Below are the code and all the weights of a small trained network. Each question names an input and a class and asks about switching units off, where a switched-off unit gives its printed mean instead of its output.

import numpy as np


def w(rows, s, z=0):
    codes = np.array(rows[::2]) - 128.0
    scale = np.full(codes.shape[1], s)
    scale[-1] = z or s
    return codes * scale


def norm(h):
    return h / np.sqrt((h * h).mean(-1, keepdims=True) + 1e-5)


def f(y):
    return np.maximum(y, 0)


def log_softmax(a):
    a = a - a.max(-1, keepdims=True)
    return a - np.log(np.exp(a).sum(-1, keepdims=True))


def net(x, mask):
    res = np.array(x, float).reshape(1, 3) / 4 @ E
    u = 0
    for l in range(4):
        y = f(norm(res) @ A[l][:, :-1].T + A[l][:, -1])
        res = res + np.where(mask[u : u + 4], y, B[l][:, -1]) @ B[l][:, :-1]
        u += 4
    return log_softmax(norm(res)[-1] @ U[:, :-1].T + U[:, -1])


A, B = {}, {}
E = w([
[226,42,90,179,254,111,121,194],'x0',
[60,136,60,169,78,110,34,112],'x1',
[120,58,176,81,63,116,165,78],'x2',
],0.0088)
A[0] = w([
[116,159,78,175,147,130,107,181,207],'0.n1',
[228,160,100,127,254,149,156,179,254],'0.n2',
[102,129,76,176,103,130,87,135,96],'0.n3',
[199,67,136,120,160,172,157,179,221],'0.n4',
],0.015,0.0047)
B[0] = w([
[142,189,161,182,219,181,238,216,194],'0.n1',
[82,151,253,208,112,177,157,97,253],'0.n2',
[188,62,104,77,84,56,99,159,172],'0.n3',
[64,153,195,170,99,185,179,50,205],'0.n4',
],0.012,0.019)
A[1] = w([
[152,100,225,92,111,211,220,80,68],'1.n1',
[51,233,39,40,253,204,52,52,2],'1.n2',
[64,236,185,137,140,217,238,187,180],'1.n3',
[76,196,98,172,208,196,184,114,36],'1.n4',
],0.0076,0.0074)
B[1] = w([
[146,114,190,174,212,253,153,112,190],'1.n1',
[133,231,167,113,207,160,46,165,128],'1.n2',
[181,49,220,211,164,150,117,112,249],'1.n3',
[122,175,150,94,173,191,182,228,154],'1.n4',
],0.013,0.018)
A[2] = w([
[121,254,77,92,44,119,45,54,25],'2.n1',
[186,50,98,238,116,85,141,179,210],'2.n2',
[151,190,122,215,252,210,152,143,254],'2.n3',
[132,18,82,186,117,134,132,13,43],'2.n4',
],0.0073,0.0018)
B[2] = w([
[66,12,132,32,46,134,196,93,145],'2.n1',
[78,220,156,30,242,62,76,111,176],'2.n2',
[76,70,255,177,165,195,119,145,247],'2.n3',
[121,102,154,122,117,134,145,26,154],'2.n4',
],0.0084,0.014)
A[3] = w([
[159,181,104,254,163,207,226,228,183],'3.n1',
[141,169,150,90,170,79,131,37,3],'3.n2',
[141,143,11,184,112,78,76,154,30],'3.n3',
[90,155,173,203,220,163,112,154,174],'3.n4',
],0.0095,0.0042)
B[3] = w([
[53,147,180,122,179,188,164,2,232],'3.n1',
[98,77,137,175,131,148,148,67,131],'3.n2',
[65,135,167,135,172,90,97,205,129],'3.n3',
[84,116,172,117,175,124,170,108,251],'3.n4',
],0.017)
U = w([
[217,250,53,126,134,167,135,163,2],'0',
[67,81,244,193,190,233,192,68,240],'1',
[202,167,26,180,132,135,164,177,2],'2',
[96,183,101,99,197,76,56,227,112],'3',
[52,97,104,72,58,89,55,127,147],'4',
],0.013,0.0074)

Each question gives the input, the list of numbers given to net, and the class t.
The units are the neurons (one row each of A and B). Each row of codes is followed by its name. A weight is (code - 128) times the scale printed after its matrix; where a second scale follows, it is the last column's (A, B and U).
mask holds one flag per neuron, layer by layer. A switched-off neuron (its flag False) gives its mean, the last column of its row in B, instead of its output. The means were averaged over made-up inputs and are rounded, as every weight is.
A unit's drop is (log p(t) with every unit on - log p(t) with that unit switched off) / (log p(t) with every unit on - log p(t) with every unit switched off).
most important unit: the unit with the biggest drop
top k neurons: the k neurons with the biggest drops, biggest first
top k neurons in layer l: the k neurons of layer l with the biggest drops, biggest first
drop of u: that unit's drop, to one decimal
input [1,4,5], class 4: most important unit -> 0.n2
input [-7,6,-3], class 4: top 2 neurons in layer 1 -> [1.n1, 1.n3]
input [-8,6,2], class 4: top 3 neurons -> [0.n1, 0.n2, 1.n3]
input [4,7,3], class 3: top 3 neurons in layer 0 -> [0.n2, 0.n3, 0.n4]
input [-3,4,2], class 4: top 4 neurons -> [0.n2, 0.n1, 1.n3, 3.n1]
input [-4,6,8], class 4: top 2 neurons in layer 3 -> [3.n1, 3.n4]
input [-1,8,0], class 3: top 2 neurons in layer 1 -> [1.n1, 1.n3]
input [-1,7,2], class 3: top 2 neurons in layer 0 -> [0.n2, 0.n4]
input [-4,8,7], class 4: top 2 neurons -> [0.n2, 1.n3]
input [-6,3,4], class 4: top 3 neurons -> [0.n1, 0.n2, 0.n4]
input [-6,4,3], class 4: top 3 neurons -> [0.n1, 0.n2, 0.n4]
input [-7,7,5], class 4: top 3 neurons -> [0.n2, 0.n1, 1.n3]
input [1,3,2], class 3: top 2 neurons -> [0.n2, 0.n4]
input [-7,3,3], class 4: top 2 neurons in layer 0 -> [0.n1, 0.n2]
input [0,8,1], class 3: top neuron -> [0.n3]
input [-8,7,-4], class 4: top 2 neurons in layer 1 -> [1.n1, 1.n3]
input [-5,4,-1], class 4: drop of 1.n3 -> 0.5
